Each row is followed by the band that its hidden value falls in (each part has its own value, ranges and names)
[  45    1  -75   10  157  149  -89  -40 -186  -79 -305 -126  -56   60
   69  124  113   17  -79   56  114  -83   83  -21    0    4 -190  222
  -78  -54 -101   23  -16  268 -247  129  -53 -175   68   72   53 -193
 -265  296  -40   82 -114  180  -23 -194   86] => U
[  48  -39  -30  195 -186  212   64   90  156  108  270  200   54   23
  -12  150   67 -164   18  -82  -97 -131   84   -9  177   62   51  -91
   64 -256  -38  -17  247   88 -208  150 -202   47  -83  -30  -92  145
  -52 -139  162  -13  151 -121   58 -182  -11] => Q
[ -40  -11    4  -69  205   27  -47  154  -28 -234  -22 -242 -189  -80
  -37    8  -41   62  149  -27  163   22   14  -82 -238  -96  -21   97
  -59    2  -99   16  -35  -25  106 -149  207  -32  248  400   93  -73
  -13   19  -24   38   41  -17 -223  -58   59] => V
[-307 -183  157   49  -18 -116   91  145   98  -82   38 -182 -184 -274
 -112  104   47  -34  258   18   71    0   49 -229   54  -62   -3 -195
  251 -138 -128   38  257 -272  103 -278   81  131  290  258  -41  -11
 -143 -152 -230  -60  144  223 -653  -74   18] => Z
[-119  -77   17 -125    0   27   43  -75  163  227 -328 -212  218  -96
   -5 -155 -270 -154 -138 -405   10 -171   66  103  397  188   46  -59
   18  478  174  -88  347 -333  -22  136 -198  267 -394 -302  276   54
  204  -23  176  161 -565   30 -171   60 -223] => V
[-110  374  214 -149  -15 -330  -92 -120   60 -112 -110 -115   40   33
  183  -26 -278  277   79 -174 -129 -176  -59  183   92  157  380  -88
 -260   24  179   24 -282  199 -125 -149 -188   19   34 -128 -173  -36
   43   74  -58  125   54  -62   79  133   83] => Z
[ -64 -321   90  138  144 -102   86  121 -127  -95  -83 -213 -130 -219
    4  -36 -126 -160   28  -18  -40  -84   88 -163  -62 -153  -27  -13
   40  125  -48  -57  229 -299  156 -211   12   -2  215   23  206   -3
  112   64 -119  -93 -104  -52 -305  -96 -178] => M
[  56  272  141   13  396 -172 -226 -107  -61 -203 -383  -78   47  -97
  211  -46 -114  279  -60  -78  -18 -105   98  195   25  167  185  340
 -354  161  195 -115 -333   47 -210 -131 -193 -225  -20 -141  -38 -180
   97  123  -60   15 -149 -231  134  -23   59] => N
[ 157   60   20 -461  210  -25  -72 -110  -15   78 -242 -114  101   66
   92  -18 -244  108 -166 -379   74    1 -100  115  310  175 -121  275
 -156  187  159    4 -177  203 -103  155  -99   -3 -252   43  121  162
   86   21  253  411 -211  -14  103   34   -2] => Z
[-216 -178   67  160   12  -94  -19  -51 -122  -50 -199 -186  -29  -78
   92   97   -9 -201    7  145  -53 -220  126 -154   35  -36  -48 -236
   83  -46   89   32  236   -7 -135   38 -250   46  220 -314   18 -176
 -119  229 -148  -35  -45  183  -58 -193  -97] => U
[  -4 -258   98  167  -67 -175  170   27   32   84  222  101 -137  -97
  139  181  -39 -243   29   -7 -220 -164 -177 -214   91  -45   58  -80
   62 -267   65    0  298   99  -44 -183 -227 -153  244   45  -31  342
   40   61  -73  -59  334   -3  -34 -117 -119] => N
[ -59  -38  -43  160  214  261 -151  142   76  -91 -113  -63   96 -150
  -87 -114   57  -37    2 -110  151   -8  340   67   -1   97    1  124
  -10  198  -21 -191  155 -385  -61   35    9  183 -146  -91  118 -210
   87 -211  114  -77 -328 -220 -162 -122  -99] => P
[  67  100   31 -203  143   96 -173  -44 -113  -49 -240  -67   91  101
  123 -110  -85  254  -72 -196  108  142  159  237   47  176    9  188
 -170  269 -145 -102 -284   68 -120  -32  216   96 -159   55   70 -198
  -98    6   14   85 -315   88 -136  119  -64] => M
[  86 -178  -81 -114  -55  203   68 -168  -59  327 -228 -199   89  281
  150 -128  -83 -187 -269 -272   -4  105  -94  201   29  108   93 -122
 -170  292 -125  -18  -55  210  -24   71  257  140 -112   26  234   48
 -131  263   62   74 -320  377  -59  113 -256] => Z
[ -51   18  154  -62   73 -149  -28  -50 -134  -27 -320 -252   33   12
  163 -266 -218  147  -45 -149 -101    6  -15  181  -33    1  263   13
 -308  260  -68  -75 -213  -22   82 -233   90   44   13 -115   70 -230
   20  280 -148   75 -313   35 -231   94  -80] => P
[-190  207  186 -126  120 -135 -184   49 -122 -305 -220 -297  -26   27
   59  -72 -143  136   90  -27   58 -104  242  251   25  109  119  -83
 -225   50   -7   38 -320   96   20  -75  -19  118  156 -178 -191 -502
 -138  102 -104   63 -109    8  -55  -48  131] => L
[ -59 -275  -33  250    5   92  167  -73   44  293  -32 -173  -23 -132
   -9   -6   66 -343  -86  -75  -73 -198 -145 -317 -163 -220  178 -159
   46   -5  164  -31  398  -99  -35   47 -155   94  113  -12  246  353
  136  152   19  -50    3   77  -58 -148 -244] => L
[ 119 -104 -101  163   71  172  -27   76 -106  -95   61  -17 -120  105
   89   21   97    0   18  128  -11   94  -47  -86 -321 -134   23   55
 -138 -219 -195  -23  -67  214  -88  -75  163 -162  252  259   44  -48
 -144  209  -23   12  137  -21  -29 -156   13] => Z
[ -82 -313  -51  -40  125  181  -57 -119 -129  179 -446 -152  138  -53
   66  -23   55 -161 -176  -51  104    0  150  -93  217   66 -283   24
  128  253    1  -69  260 -119 -193  207  -85  141 -164 -261  245 -147
 -131  177   -4  118 -463  322 -222 -139 -209] => V
[-112  330   85 -237  287 -123 -216 -104   15 -114 -381 -274   83  -51
   71 -141 -133  213  -17 -203  101 -177  -18   95   27  113  181  211
 -298  143  294  -51 -209   91 -121   36 -236   47  -86 -149  -28 -152
  103  138   77  280 -226 -118  111  -26  114] => P
[  63  217  -20 -358  -22   76  -66  265  127 -222  451   36 -130  162
  -62  101 -110   20  160 -268  123  -73  -57  116   64  130  -39  159
 -121 -316  -34   50  -90  380   66   38   11   57   53  385 -226   95
   -7 -229  322  282  319 -241  193  -53  223] => L
[ -61  123   70  -56  -11 -163  -81 -193  -30   51 -117   -9   36  103
  252   61  -57   71  -33  -25 -114 -138 -147  -20   20  101  172  -54
 -149 -109  169    1  -75  356 -268  -14 -226  -50   83 -153  -96   61
  -78  241  -57  124   94  138  175    0  -25] => M
[ 215 -279 -134  142 -108  208  217   56  235  206  102   65   61   17
    9   73 -171 -253  -83 -153 -157   26 -139  -54  202  -18  -47 -128
   44  -42  -38   39  325  -80  -69  146  -83 -129 -138  117  246  317
  115   15  269  160  -26 -154  -48 -164  -95] => B
[  89  179   64   70   22  189  -60  271   68 -292  333   42 -161  101
  -48  187   16   17  138 -108  106   13  325  357    3  184   69   31
 -116 -141 -287   34 -249  155   25  -98  267  -19  156  384 -225 -187
 -179 -309   56 -245  256 -141  -14  -38  140] => Q
[ -20 -282  -82  176  145   23   47   35  207   47  -41  -21   -8 -143
   57   13   -9 -212   22   81  -97   17 -216 -272   14  -57  -35  -60
   14 -231  173  -33  326 -134  -75  -22 -245 -177  127  -18  103  146
  112  123   96  215   82 -166  -77 -297  -14] => T
[ -86  115  220 -123   14 -257   -3  101   17 -122  329  -71 -176    6
  151  -32 -153  -11  163 -180  -87 -165 -144   52 -181    8  359  -35
 -232 -100  110  -24 -129  232  187 -319   24   81  291  189 -183  154
  162  -38  -52  -69  334 -106  106  116  -53] => A
[-198   -5  109 -131   28  -35  -75   66   52 -128 -165 -147   57 -115
  -55   92 -142  -19   70 -128   99 -114  298   91  394  204 -162 -109
  147  112   16   30  132 -182  -78   89 -152  191  -84 -189  -37 -238
  -93 -169   32   94 -202   70 -232  -83   25] => U
[ 141   50  -16 -248   55    3   38  -83  235  203 -173  124   61  105
  197   24  -95   66 -122 -356  -44   93 -308  228  471  364  -14  344
 -191   25  -23  -60   13  252 -159 -100  -59 -261 -279  222  -19  190
  -79  100  112  283 -118  111 -142   63   72] => T
[ 124   96   26  -55  183  -66  -61   12   25  -84   32  -18  -47  -40
  114  -83 -108  230   61  -93  -47   52 -194  -92 -238  -91  210  193
 -234  -79   68  -70 -181   96  -47 -170   26 -127   94  260   57  187
  165   54   60  172  116 -249   13   -3   25] => N
[  23  119   15  -57  173  -59  -35  126  183 -159   96 -160  -84  -14
   28 -121 -206   49   96 -195    6    9 -132   86 -174   33  266   50
 -262   14   79  -49 -106  -41  147 -214   90  -42  123  266   35   75
  213  -49  130  112   69 -304    0   22   39] => Z
[-240  -27   67  374  -33   93  -71  100 -158  -76   19  -44  -42 -159
   -2   -4  236 -136   99  134   -3 -350  274 -181 -209 -146  144  -10
   27 -101   -7 -137  333  -69 -141  -15 -232  178  159 -252  -71 -210
  -58  104 -173 -274  -40  -12  -63 -206 -105] => A
[ -22  -39  -93  202  -51  333   -5   90  229   55  232   54   31  -17
 -130  207  168 -217   62   11   67  -70  153 -101   29   18   -9 -222
  144 -311   48   54  204   20 -215  281 -139  129   33   54  -66   96
  -86 -234  221    9  222  -83   78 -291   45] => Q
[ -97   -8   58 -100  194  -92  -18  159    7 -169   -3 -197 -226  -64
   52  -75  -45    7  117 -167  120  -12  -96   34 -152   50   93  235
 -156   92 -111  -96   42  -14  208 -391  232  -55  222  413   36  -28
   17   48 -114  -57   -9   46 -298   86  -18] => T
[ 177  -55 -110  271   73  187    1   71  -54 -103   75   -3 -131  106
  122   45   46   -7   13  106  -37   62  -26  -10 -376 -114  112   43
 -179 -100 -202  -26  -62  167  -90 -104  215 -231  239  324  116   -2
  -72  197  -25 -132  124  -72   26  -95  -36] => V
[ -14   60   81 -418 -178  -48  -19  -26 -105   95   83  -59   76  262
  144  -44 -195 -105  -79 -288  -75 -203 -106  151  267  119    8  -35
 -186  -85   97   57  -64  525  -31  199 -219  207 -113 -221 -162   -3
  -51  181  196  363  -24   92  289  -13   -3] => A
[ -34 -306 -177   98  -47  354  116   78    2  204  -17 -143  -34    1
 -137   48  149 -350  -91 -125  136  -74   53 -182    8  -80 -167  -21
  175   16 -141  -32  462  -70  -39  170   55  159  -24  147  247  122
 -120   41  115   12 -172  213 -230 -169 -157] => Z
[  27   -2   36   21 -168   64  -11  238   29 -251  440   18 -102  140
   35   60 -206    3  199  -33  -32   59  191  141 -171   21  101 -307
   -7  -64 -239   41  -88   44  101 -106  288  156  206  225  -48  -81
  -13 -215   79 -110  208 -139   -7   58  -63] => B
[ 108 -239  -29  -66   44  223  113 -299   36  567 -350  -67  212  -26
   79    4   73 -186 -303 -269  -28  -36 -160 -131  263   -6  -10   30
   21  167  185   -9  172   98 -270  326 -187  103 -316 -117  269  378
   10  168  135  202 -273  307  -44 -101 -230] => A
[ 161  -50  -61 -182  -87   89   18   95  225   68  423  259  -26  187
  131   79  -37  -31   62 -143  -90  160 -308   -9   82  128   12   25
  -90 -414  -22   -2  -20  376  -75  -32    5  -85   29  308 -158  309
  -17  -98  254  309  378 -127  124  -68   70] => P
[-133 -351   12  223   86   91  117  144  119  126  -60  -37  -97 -218
    6  -89  183 -256   47  -24  -27    2 -136 -177   50  -46    9  133
   14 -106  -93 -143  441 -225   92 -256  -38  -73   97  128   51   17
  -22  123 -125  -33  -74   62 -481 -201  -71] => Q
[   6 -384    7  266  -63   86  194   57  -62  245  -39   47  -69 -136
   88 -112  138 -153  -37  -42 -148    3 -175 -222  -49 -174   79  152
   -3  -30 -221 -166  397 -118   18 -265   38  -82   43  138  172  167
  -28  246 -183  -85 -118  126 -471  -84 -202] => L
[  71   28   53 -213  160  122 -154  -93  -66   67 -339  -71  157   90
  149 -192  -66  241 -119 -214   68  236   90  264  118  190   38  165
 -214  282 -129 -113 -325   35 -107  -33  217  103 -227   -9   67 -216
 -103   54    8  160 -387  127 -217   95  -71] => P
[ 101  -26  -95   74   82   37   71   41  172  -10   81  -70 -125   48
   90   46  -63  -90   41  -36  -58  -10 -306  -93 -181  -58  134   20
 -176 -193   46   37   69  186  -20  -89   -3 -254  196  342   78  218
   62  187  102  135  213 -113   57 -119   59] => V
[-103 -271  -68  -64  154  129  -33 -191  255  436 -315  -34  252  -27
  154 -173   21 -332 -250 -288   -6   18 -178    1  326  288   22   13
  -40  236  314 -192  365 -152 -131  101 -240  163 -318 -340  176  169
  137   73  179  213 -400  149  -29  -57 -289] => P
[-177 -150   86   62    2  -63  -87 -125 -200   16 -385   15   60 -130
  144   77  150  157   29  217  -46  -24   76 -245  180  -30 -191   35
  138 -156  -77  -32  140   55 -362   11 -249  -43   41 -267  -51 -247
 -323  287 -269  147 -143  318 -367 -206   23] => T
[-335  -45  254 -200  109 -312 -100  -39 -309 -183 -342 -293  -81 -244
   64   65  -85  101  124   21   94 -286  200 -211  118  -61 -162   17
  151  152   83   22  128  -50  -62  -66 -216  182  163 -220    6 -235
  -98  147 -277   39 -176  301 -296  -30  -58] => B
[-186 -344   67  420  -79  108   30  -59  -21  159   78  -79   12  -71
   94  -18  153 -266   38  214 -119   27  119 -222 -331 -173  248 -543
  109  -77    8  -41  164 -162  -65  -57   69  271  315 -195   64   -7
  -48   44 -184 -280  109  195 -144 -129 -323] => Q
[-169  154  198 -200   50  -41 -176   32  -23 -142 -111 -208   78   81
   86 -140 -162   74   47 -178   54  -10  260  366  112  225  179 -168
 -207  189    0  -15 -316   44   62  -42   88  307  -12 -209 -174 -411
  -65  -67  -16   24 -187   50  -42   68  -16] => A
[ -80  -79   45   46   25  -10  -55   77 -107  -64  136 -224  -55   99
  126 -295 -145  -75   38  -95  -44   12   -2   44 -492 -117  376 -202
 -253  186  -35 -133  -91  -39  231 -251  285  278  236   17  118  -66
  174  101  -33 -108  -76  -75   13  135 -279] => P
[-122  148  118  -91  214 -132 -216  190  -20 -411  156   32 -199 -104
  100   79   33  257  294   71  134   25   80  -43 -194   79   -2  209
  -55 -167  -70  -79 -124   73  -16 -321  112  -62  299  325 -192 -166
  -54 -137 -128  -45  244  -94 -145   -2  115] => V
[ -37 -269 -101   54  113  252   24    1   90  149 -422 -110  105  -74
  -39   12   79 -195 -146  -88   85   54   96   33  418  161 -284  106
   80   84 -102  -42  309 -180 -157  147 -109  -60 -211 -106  148 -193
 -205  127   54  176 -410  184 -380 -252    5] => M
[ -99 -116  -79  127    6  267   78    1  117  203  -39 -257  -89   47
  -35  -98  196 -182   14  -66   98   73 -164  -84 -327 -123  245 -155
 -100  -45 -107   -2   85   63   62  -69  276  127  185  346  110   59
 -127  168  -46  -38    8  274 -273  -67  -70] => Q
[-272 -139  179  -21   62  -96 -108   88 -226 -134   63 -133  -98 -208
    9  -49   99   60  203  101   72  -88  150 -326 -265 -215   26  -80
  124  -86    3  -76   91  -94   27 -146   -1  320  285  -40  -44 -102
  -17  -37 -200  -40   71  105 -266  -73 -128] => Q
[ -24 -100 -125 -100 -173  216   57  233 -124 -154  413 -203 -230  261
  -96  188  -52 -366   67  -85  154 -193  129  -13 -207  -73 -142 -230
   75 -145 -189  137  179  342  130  161  195  208  305  297   33   11
 -156   -9  181  -41  220  133  187  -78  -58] => V
[-119 -117   83   47  -75  -55   50 -211   92  248 -189  -36  117  -94
   86   97   20  -14  -18   26 -128  -39 -116 -232  186  -30   73 -274
  115 -177  168   70  117   50 -291  121 -288   66    8 -201   -4  162
 -104  112  -47  206   60  217 -156 -157  -37] => P
[-103 -204  192  -26  242 -187  -13 -148 -201   90 -604 -216   68 -241
  143 -105  -88   42 -147 -117  -40  -81   89  -18  291   45  -56  198
  -48  346   51 -109   71 -224  -81 -139 -168  -27  -93 -286  172 -148
  -13  244 -235   37 -458  204 -397  -31 -162] => N
[-103  -56   68   36  270  -60  -45 -134  276   43 -520 -227  168 -286
    7  -65 -153  137   18  -24  -12  121  -28  -79  236   59   52 -128
   -3  128  232   23    2 -410 -158   32 -198  -62 -108 -144  158  -77
   97   20   19  290 -264  -70 -362 -181   67] => U
[  47   54 -120   63 -197  266   19  151   -2  -68  340   27 -132  265
   -7  176   65 -142   47  -84   80  -69  116  123 -125   77   22  -91
   -8 -167 -283   33   69  332  -77   43  219   66  143  326  -56    7
 -244  -48   93 -137  191  118   70   -9  -10] => T
